Below is a small trained network, with its code and all its weights. Each question gives an input and a class and asks what happens when units are switched off, that is, made to give their printed mean instead of their output.

import numpy as np


def w(rows, s, z=0):
    codes = np.array(rows[::2]) - 128.0
    scale = np.full(codes.shape[1], s)
    scale[-1] = z or s
    return codes * scale


def f(y):
    return np.maximum(y, 0)


def log_softmax(a):
    a = a - a.max(-1, keepdims=True)
    return a - np.log(np.exp(a).sum(-1, keepdims=True))


def net(x, mask):
    res = np.array(x, float).reshape(1, 5) / 4 @ E
    y = f(res @ A[0][:, :-1].T + A[0][:, -1])
    res = res + np.where(mask, y, B[0][:, -1]) @ B[0][:, :-1]
    return log_softmax(res[-1] @ U[:, :-1].T + U[:, -1])


A, B = {}, {}
E = w([
[197,241,185,205],'x0',
[129,128,126,128],'x1',
[152,198,196,2],'x2',
[16,223,101,135],'x3',
[70,95,254,158],'x4',
],0.0069)
A[0] = w([
[211,94,110,127,130],'n1',
[163,154,167,35,56],'n2',
[133,165,183,30,88],'n3',
[172,213,172,219,31],'n4',
[139,99,109,193,82],'n5',
[166,181,160,106,111],'n6',
[157,187,155,143,131],'n7',
[185,179,161,159,93],'n8',
[161,164,129,205,93],'n9',
[33,169,109,116,147],'n10',
[185,183,134,196,106],'n11',
[109,119,86,255,80],'n12',
[90,67,80,198,36],'n13',
[197,142,30,99,177],'n14',
[185,42,140,107,119],'n15',
[55,197,131,75,127],'n16',
[169,182,166,21,111],'n17',
[167,127,151,72,137],'n18',
[201,167,48,126,219],'n19',
[134,68,217,146,149],'n20',
[127,105,58,89,88],'n21',
[201,97,135,134,146],'n22',
[195,89,173,83,139],'n23',
[148,83,174,127,140],'n24',
[89,92,130,33,84],'n25',
[104,128,173,117,155],'n26',
[46,58,146,89,120],'n27',
[136,97,196,142,149],'n28',
[66,70,103,101,72],'n29',
[97,94,104,96,42],'n30',
[185,110,146,97,103],'n31',
[90,99,179,140,212],'n32',
[214,150,42,107,185],'n33',
[85,113,220,179,253],'n34',
[167,191,167,135,135],'n35',
[187,100,133,108,156],'n36',
[177,78,161,115,113],'n37',
[97,182,146,42,117],'n38',
[180,165,64,123,134],'n39',
],0.0089,0.004)
B[0] = w([
[128,191,79,147,192],'n1',
[141,34,115,194,190],'n2',
[109,39,114,198,212],'n3',
[223,114,122,38,212],'n4',
[127,53,111,151,174],'n5',
[141,77,111,122,183],'n6',
[145,85,115,71,189],'n7',
[157,106,120,69,190],'n8',
[179,53,134,51,180],'n9',
[209,212,29,137,207],'n10',
[167,81,110,53,198],'n11',
[128,53,89,174,210],'n12',
[158,65,102,163,192],'n13',
[36,141,182,111,219],'n14',
[159,177,59,127,205],'n15',
[151,161,16,173,212],'n16',
[91,42,106,184,224],'n17',
[118,106,90,174,178],'n18',
[20,136,156,98,223],'n19',
[42,154,129,117,212],'n20',
[101,104,178,72,176],'n21',
[144,193,80,149,189],'n22',
[129,151,57,154,198],'n23',
[75,166,94,132,180],'n24',
[205,47,157,79,191],'n25',
[61,140,126,134,176],'n26',
[167,154,156,58,210],'n27',
[44,163,132,100,189],'n28',
[202,116,129,55,187],'n29',
[253,125,176,17,155],'n30',
[140,149,74,151,166],'n31',
[66,155,136,101,207],'n32',
[20,143,188,120,220],'n33',
[31,141,117,94,254],'n34',
[138,80,129,77,200],'n35',
[119,184,78,131,184],'n36',
[163,199,54,131,181],'n37',
[116,87,84,190,209],'n38',
[40,110,179,113,183],'n39',
],0.0065,0.007)
U = w([
[202,75,158,36,122],'0',
[123,21,115,249,81],'1',
[114,147,133,146,221],'2',
[144,230,52,172,122],'3',
[42,148,189,121,84],'4',
[148,180,187,187,130],'5',
[247,204,215,218,7],'6',
],0.011)

Each question gives the input, the list of numbers given to net, and the class t.
The units are the neurons (one row each of A and B). Each row of codes is followed by its name. A weight is (code - 128) times the scale printed after its matrix; where a second scale follows, it is the last column's (A, B and U).
mask holds one flag per neuron, in row order. A switched-off neuron (its flag False) gives its mean, the last column of its row in B, instead of its output. The means were averaged over made-up inputs and are rounded, as every weight is.
A unit's drop is (log p(t) with every unit on - log p(t) with that unit switched off) / (log p(t) with every unit on - log p(t) with every unit switched off).
The circuit of an input: a set's keep is (log p(t) with only the set's units on - log p(t) with every unit switched off) / (log p(t) with every unit on - log p(t) with every unit switched off). Starting from the 12 units with the biggest drops (on a tie, the unit counted first), units are removed one at a time, each time the one whose removal leaves the highest keep (on an exact tie, the one counted first), for as long as the keep stays at least 0.8.
circuit, biggest first: the units of the circuit, biggest drop first
unit that matters most: the unit with the biggest drop
k most important neurons: the k neurons with the biggest drops, biggest first
drop when u is switched off: that unit's drop, to one decimal
input [6,-1,3,-5,-8], class 4: 3 most important neurons -> n33; n19; n14
input [-7,5,-5,7,-1], class 0: circuit, biggest first -> n29; n30; n27
input [-5,5,-1,7,7], class 3: unit that matters most -> n10
input [-5,5,-3,5,-4], class 0: circuit, biggest first -> n29; n30; n21
input [-4,-4,-3,7,-1], class 3: 2 most important neurons -> n10; n16
input [5,-4,-2,-7,-8], class 4: circuit, biggest first -> n33; n19
input [-3,0,-3,7,4], class 3: circuit, biggest first -> n10; n16
input [7,-2,8,3,-1], class 1: circuit, biggest first -> n17; n3; n2
input [8,-8,-8,-3,4], class 0: circuit, biggest first -> n4; n9
input [6,-5,0,-8,-4], class 3: 2 most important neurons -> n1; n22
input [0,-7,8,8,-5], class 1: 2 most important neurons -> n17; n3
input [-2,2,2,-4,7], class 4: circuit, biggest first -> n20; n34
input [-3,5,5,-2,4], class 1: 3 most important neurons -> n3; n2; n17
input [6,-2,2,-2,6], class 0: circuit, biggest first -> n4
input [-2,-2,-1,8,2], class 3: drop when n10 is switched off -> 0.2
input [-1,-1,1,-3,-7], class 4: drop when n19 is switched off -> 0.1
input [-6,8,-6,-2,5], class 2: drop when n20 is switched off -> 0.2
